Below is a small trained network, with its code and all its weights. Each question gives an input and a class and asks what happens when units are switched off, that is, made to give their printed mean instead of their output.

import numpy as np


def w(rows, s, z=0):
    codes = np.array(rows[::2]) - 128.0
    scale = np.full(codes.shape[1], s)
    scale[-1] = z or s
    return codes * scale


def f(y):
    return y / 2 * (1 + np.tanh(0.7978845608 * (y + 0.044715 * y**3)))


def log_softmax(a):
    a = a - a.max(-1, keepdims=True)
    return a - np.log(np.exp(a).sum(-1, keepdims=True))


def net(x, mask):
    res = np.array(x, float).reshape(1, 5) / 4 @ E
    y = f(res @ A[0][:, :-1].T + A[0][:, -1])
    res = res + np.where(mask, y, B[0][:, -1]) @ B[0][:, :-1]
    return log_softmax(res[-1] @ U[:, :-1].T + U[:, -1])


A, B = {}, {}
E = w([
[129,128,127],'x0',
[1,131,136],'x1',
[123,228,70],'x2',
[126,125,126],'x3',
[129,128,128],'x4',
],0.0098)
A[0] = w([
[181,127,144,185],'neuron 0',
[138,220,39,145],'neuron 1',
[138,2,186,45],'neuron 2',
[36,149,159,176],'neuron 3',
[177,23,236,39],'neuron 4',
[129,83,188,6],'neuron 5',
[40,127,156,214],'neuron 6',
[233,129,144,138],'neuron 7',
[128,61,164,23],'neuron 8',
],0.0099,0.0012)
B[0] = w([
[144,84,58,168],'neuron 0',
[68,245,241,208],'neuron 1',
[48,171,173,241],'neuron 2',
[177,18,60,205],'neuron 3',
[79,179,143,254],'neuron 4',
[148,207,184,165],'neuron 5',
[251,3,8,206],'neuron 6',
[239,91,14,222],'neuron 7',
[54,143,214,174],'neuron 8',
],0.0054,0.0072)
U = w([
[250,33,2,255],'0',
[101,230,254,1],'1',
],0.0062,0.00078)

Each question gives the input, the list of numbers given to net, and the class t.
The units are the neurons (one row each of A and B). Each row of codes is followed by its name. A weight is (code - 128) times the scale printed after its matrix; where a second scale follows, it is the last column's (A, B and U).
mask holds one flag per neuron, in row order. A switched-off neuron (its flag False) gives its mean, the last column of its row in B, instead of its output. The means were averaged over made-up inputs and are rounded, as every weight is.
A unit's drop is (log p(t) with every unit on - log p(t) with that unit switched off) / (log p(t) with every unit on - log p(t) with every unit switched off).
The circuit of an input: a set's keep is (log p(t) with only the set's units on - log p(t) with every unit switched off) / (log p(t) with every unit on - log p(t) with every unit switched off). Starting from all 9 units, units are removed one at a time, each time the one whose removal leaves the highest keep (on an exact tie, the one counted first), for as long as the keep stays at least 0.8.
units of the circuit, in order: the units of the circuit, biggest drop first
k most important neurons: the k neurons with the biggest drops, biggest first
drop when u is switched off: that unit's drop, to one decimal
input [-7,-7,8,-8,-5], class 1: 3 most important neurons => (neuron 1; neuron 6; neuron 3)
input [-1,-7,-8,-6,-4], class 1: units of the circuit, in order => (neuron 2; neuron 4)
input [-2,-2,4,3,-6], class 1: units of the circuit, in order => (neuron 6)
input [-7,5,3,-8,7], class 0: units of the circuit, in order => (neuron 6; neuron 3)
input [-3,-3,6,5,3], class 1: 2 most important neurons => (neuron 1; neuron 6)
input [-6,7,5,8,-3], class 0: 2 most important neurons => (neuron 6; neuron 3)
input [-7,8,-7,0,-5], class 0: 3 most important neurons => (neuron 6; neuron 3; neuron 1)
input [-2,-3,4,5,-5], class 1: 2 most important neurons => (neuron 6; neuron 1)
input [7,7,7,-4,3], class 0: 3 most important neurons => (neuron 6; neuron 3; neuron 2)
input [-8,-2,6,-7,0], class 1: 2 most important neurons => (neuron 1; neuron 6)
input [-2,-3,6,-4,-2], class 1: 3 most important neurons => (neuron 1; neuron 6; neuron 3)
input [-6,-5,-7,-6,-1], class 1: drop when neuron 6 is switched off => 0.2
input [2,-3,-6,2,2], class 1: drop when neuron 6 is switched off => 0.1
input [1,0,-8,-5,-8], class 1: drop when neuron 5 is switched off => 0.0
input [-6,8,-4,4,3], class 0: units of the circuit, in order => (neuron 6)
input [2,4,3,3,-2], class 0: drop when neuron 3 is switched off => 0.2
